[[126 128 115 131 105 126 116]
 [118 135 116 115 118 141 140]
 [129 128 115 132 102 128 113]] → 118

[[130 130 126 131 144 128]
 [130 130 127 132 150 124]
 [127 126 127 131 156 128]] → 130

[[102 126 121 125 128 150]
 [130 131 135 133 141 139]
 [111 127 125 125 127 152]] → 130

[[134 121 156 132 132]
 [105 135 147 142 119]
 [155 132 129 121 132]] → 105

[[108 110 127 126]
 [116 113 136 113]
 [101 134 143 109]] → 116

[[131 126 122 152 144 127 151]
 [111 126 131 127 134 104 112]
 [123 136 144 124 135 150 141]] → 111

[[128 118 135 126 138 128 131]
 [114 119 125 132 114 131 123]
 [106 119 125 127 117 130 130]] → 114

[[128 128 128 128 106 128]
 [129 129 130 127 108 130]
 [126 126 126 126 113 130]] → 129

[[131 142 134 137]
 [111 129 120 153]
 [130 133 134 129]] → 111

[[139 130 143 134 153 148]
 [121 130 114 120 112 113]
 [117 131 107 116 104 106]] → 121
---
[125 147 132 153 129]: 129
[119 137 150 134 143 142 147]: 147
[139 100 122 120]: 120
[120 125 125 121 114 126 154]: 154
[114 115 105 106]: 106
[157 100 126 148 129]: 129
[124 102 130 109]: 109
[116 137 134 118 100]: 100
[127 123 105 121]: 121
[139 150 122 115]: 115
---
Q:
array([[126, 152, 127, 131, 130],
       [140, 131, 144, 132, 142]])
A: 152

Q: array([130, 139, 144, 140, 147, 126, 153])
A: 139

Q:
array([[131, 102, 113,  98, 101,  99, 114],
       [130, 138, 133, 145, 142, 141, 136],
       [129, 127, 127, 127, 127, 127, 127]])
A: 102

Q: array([140, 120, 122, 141, 155, 131])
A: 120

Q:
array([[131, 117, 142, 141, 119],
       [124, 130, 126, 116, 106]])
A: 117

Q: array([135, 125, 136, 104, 121, 123])
A: 125

Q:
array([[132, 130, 135, 133, 133, 131],
       [115, 121, 113, 115, 113, 121],
       [105, 115, 101, 104, 102, 115]])
A: 130

Q: array([140, 131, 144, 135, 156, 150, 150])
A: 131

Q: array([116, 130, 122, 107, 112, 126])
A: 130
---
Q:
[[121 141 128 123 119 142]
 [127 126 128 130 133 121]
 [131 130 126 150 124 125]]
A: 125

Q:
[[140 114 150 118 143]
 [116 142 150 108 110]
 [104 136 130 121 113]]
A: 113

Q:
[[157 126 115 138]
 [131 154 153 138]
 [141 142 110 128]]
A: 128

Q:
[[128 155 140 129 117]
 [131 140 140 141 113]
 [146 119 131 143 122]]
A: 122

Q:
[[125 125 114 123 134]
 [149 120 144 135 143]
 [145 133 130 135 123]]
A: 123

Q:
[[112 122 138 125 147 112 100]
 [125 123 123 132 128 125 131]
 [123 130 132 146 122 132 137]]
A: 137

Q:
[[139 146 117 134]
 [ 99 100 133 129]
 [121 128 130 141]]
A: 141
---
[[151, 135, 145, 136, 109], [108, 143, 111, 119, 144], [149, 129, 138, 128, 108]] Answer: 135
[101, 146, 104, 146, 143, 111, 156] Answer: 143
[[112, 143, 118, 153, 107], [121, 149, 118, 114, 137], [137, 126, 148, 115, 141]] Answer: 126
[128, 131, 105, 110, 121, 127, 111] Answer: 121
[150, 137, 122, 119, 121, 128, 132] Answer: 128
[132, 141, 124, 134, 106] Answer: 132
[157, 133, 112, 152, 108, 110, 127] Answer: 127
[138, 124, 152, 120, 130, 121, 140] Answer: 130
---
[[137 117 130 143 129]
 [149 101 151 114 104]
 [141 120 128 141 130]] ⇒ 128

[[116 125 130 142 133]
 [113 103 128 124 130]
 [110 131 127 140 123]] ⇒ 127

[[136 120 132 131 135]
 [119 132 136 132 131]
 [118 104 154 140 127]] ⇒ 154

[[150 125 122 140 113]
 [128 123 123 152 125]
 [138 122 140 121 102]] ⇒ 140

[[117 105 152 118 136]
 [125 115 133 136 100]
 [146 117 105 156 147]] ⇒ 105

[[148 132 139 142 126]
 [122 125 151 120 110]
 [127 132 113 129 134]] ⇒ 113

[[129 127 127 129 127]
 [110 158 141 117 140]
 [125 132 120 123 131]] ⇒ 120

[[122 126 150 119 107]
 [123 122 138 121 142]
 [126 104 105 110 104]] ⇒ 105

[[143 119 136 137 141]
 [128 129 128 120 154]
 [133 143 114 145 125]] ⇒ 114

[[110 128 114 117 123]
 [151 117 133 129 135]
 [125 126 138 124 129]] ⇒ 138
---
[138 102 152 141] -> 152, 102

[[132 105 122 120 131 139]
 [143 125 139 125 127 142]] -> 143, 105

[[129 118 125 139 102 118]
 [151 149 133 117 152 142]] -> 152, 102

[125 149 142 135 106] -> 149, 106

[[118 137 112 125 129 150]
 [143 111 142 104 132 108]
 [125 131 132 131 120 116]] -> 150, 104

[[131 134 120 116 124 127]
 [136 145 129 128 150 144]] -> 150, 116

[102  98 140 117 101] -> 140, 98

[[119 145 118 149 128 132 146]
 [130 129 146 142 108 139 135]] -> 149, 108

[ 98 134 129 143 138] -> 143, 98
